Here is a tiny trained network, its code and every weight. The questions are about switching its units off for an input and a class, where a switched-off unit gives its printed mean instead of its output.

import numpy as np


def w(rows, s, z=0):
    codes = np.array(rows[::2]) - 128.0
    scale = np.full(codes.shape[1], s)
    scale[-1] = z or s
    return codes * scale


def f(y):
    return np.maximum(y, 0)


def log_softmax(a):
    a = a - a.max(-1, keepdims=True)
    return a - np.log(np.exp(a).sum(-1, keepdims=True))


def net(x, mask):
    res = np.array(x, float).reshape(1, 6) / 4 @ E
    y = f(res @ A[0][:, :-1].T + A[0][:, -1])
    res = res + np.where(mask, y, B[0][:, -1]) @ B[0][:, :-1]
    return log_softmax(res[-1] @ U[:, :-1].T + U[:, -1])


A, B = {}, {}
E = w([
[128,123,124,117],'x0',
[62,55,203,84],'x1',
[128,110,119,105],'x2',
[127,121,128,121],'x3',
[163,254,143,41],'x4',
[248,81,203,187],'x5',
],0.0091)
A[0] = w([
[125,167,114,110,32],'n1',
[249,79,164,140,159],'n2',
[156,165,189,106,55],'n3',
[95,59,120,138,187],'n4',
[160,124,82,97,179],'n5',
[143,105,120,163,136],'n6',
[130,108,37,82,115],'n7',
[61,154,107,158,113],'n8',
[117,177,137,118,34],'n9',
[174,75,190,179,231],'n10',
[185,104,166,94,112],'n11',
[49,176,95,192,75],'n12',
[211,113,105,158,163],'n13',
[105,125,127,87,195],'n14',
[183,118,176,130,16],'n15',
[212,219,104,158,179],'n16',
[117,119,183,107,163],'n17',
[126,149,170,102,69],'n18',
[123,162,131,123,2],'n19',
[145,139,179,149,22],'n20',
[163,166,80,154,200],'n21',
[161,180,187,102,22],'n22',
[67,145,77,102,15],'n23',
[107,138,224,115,192],'n24',
[113,99,151,169,213],'n25',
[134,94,138,74,233],'n26',
[139,52,114,191,86],'n27',
[147,167,163,48,73],'n28',
[135,155,171,89,30],'n29',
[69,129,111,143,153],'n30',
[157,131,68,137,164],'n31',
[70,129,104,68,64],'n32',
[141,146,89,151,83],'n33',
],0.014,0.0037)
B[0] = w([
[121,64,132,118,156],'n1',
[121,124,136,69,252],'n2',
[158,127,54,140,172],'n3',
[154,159,75,169,211],'n4',
[91,156,165,163,162],'n5',
[121,147,88,114,169],'n6',
[140,128,185,107,169],'n7',
[170,128,148,36,174],'n8',
[160,30,126,140,156],'n9',
[117,164,153,86,244],'n10',
[106,115,199,60,179],'n11',
[145,110,116,55,178],'n12',
[107,136,162,86,209],'n13',
[128,167,161,128,171],'n14',
[133,64,126,63,174],'n15',
[64,124,108,102,250],'n16',
[69,157,153,147,169],'n17',
[108,102,50,174,152],'n18',
[190,68,104,108,141],'n19',
[156,86,99,57,151],'n20',
[1,149,151,153,197],'n21',
[172,85,53,141,180],'n22',
[169,61,145,84,179],'n23',
[52,158,138,134,187],'n24',
[79,141,82,117,193],'n25',
[67,234,107,181,175],'n26',
[150,119,35,131,216],'n27',
[114,95,32,180,193],'n28',
[102,74,76,163,158],'n29',
[108,128,139,64,176],'n30',
[68,127,181,157,173],'n31',
[162,126,164,105,184],'n32',
[41,89,97,146,155],'n33',
],0.0069,0.012)
U = w([
[152,99,173,20,19],'0',
[154,78,50,128,130],'1',
[99,154,156,89,254],'2',
[111,158,148,87,254],'3',
[32,92,215,145,67],'4',
[101,86,175,110,247],'5',
[176,218,177,183,69],'6',
[172,102,182,249,2],'7',
],0.012,0.0047)

Each question gives the input, the list of numbers given to net, and the class t.
The units are the neurons (one row each of A and B). Each row of codes is followed by its name. A weight is (code - 128) times the scale printed after its matrix; where a second scale follows, it is the last column's (A, B and U).
mask holds one flag per neuron, in row order. A switched-off neuron (its flag False) gives its mean, the last column of its row in B, instead of its output. The means were averaged over made-up inputs and are rounded, as every weight is.
A unit's drop is (log p(t) with every unit on - log p(t) with that unit switched off) / (log p(t) with every unit on - log p(t) with every unit switched off).
The circuit of an input: a set's keep is (log p(t) with only the set's units on - log p(t) with every unit switched off) / (log p(t) with every unit on - log p(t) with every unit switched off). Starting from the 12 units with the biggest drops (on a tie, the unit counted first), units are removed one at a time, each time the one whose removal leaves the highest keep (on an exact tie, the one counted first), for as long as the keep stays at least 0.8.
units of the circuit, in order: the units of the circuit, biggest drop first
unit that matters most: the unit with the biggest drop
top k neurons: the k neurons with the biggest drops, biggest first
drop of u: that unit's drop, to one decimal
input [-2,-8,3,-1,6,-8], class 0: top 3 neurons	n23, n12, n8
input [-1,2,-1,5,-8,-7], class 1: units of the circuit, in order	n4
input [6,-7,5,5,8,5], class 1: top 3 neurons	n22, n28, n3
input [-5,-8,-3,-4,-5,0], class 4: units of the circuit, in order	n21, n31
input [2,-3,-7,3,3,7], class 0: units of the circuit, in order	n2, n15
input [0,1,4,7,-5,8], class 0: units of the circuit, in order	n2, n10
input [-1,-7,-4,-6,-1,-5], class 4: units of the circuit, in order	n21, n31, n33
input [4,6,-2,-3,-7,5], class 1: top 2 neurons	n27, n4
input [1,3,-7,8,-8,8], class 0: units of the circuit, in order	n10, n2
input [5,3,4,2,5,-6], class 0: top 4 neurons	n23, n32, n21, n8
input [4,-8,7,-7,-3,7], class 4: top 2 neurons	n21, n31
input [6,0,4,-5,-7,-4], class 1: units of the circuit, in order	n4, n27
input [0,-3,-1,-2,4,7], class 0: top 2 neurons	n2, n15
input [7,5,7,-6,-2,2], class 3: unit that matters most	n21
input [-3,7,-8,-1,8,6], class 1: top 3 neurons	n22, n28, n3
input [3,-7,0,-1,-6,6], class 4: top 3 neurons	n21, n31, n13
input [-3,-8,-4,-3,3,-2], class 4: drop of n21	0.2
input [2,-5,-2,5,0,7], class 0: drop of n13	0.1
input [-8,0,2,-7,8,-3], class 1: drop of n16	0.0
input [3,-7,-4,-4,5,4], class 4: drop of n31	0.1
input [5,6,6,3,6,-4], class 1: unit that matters most	n28
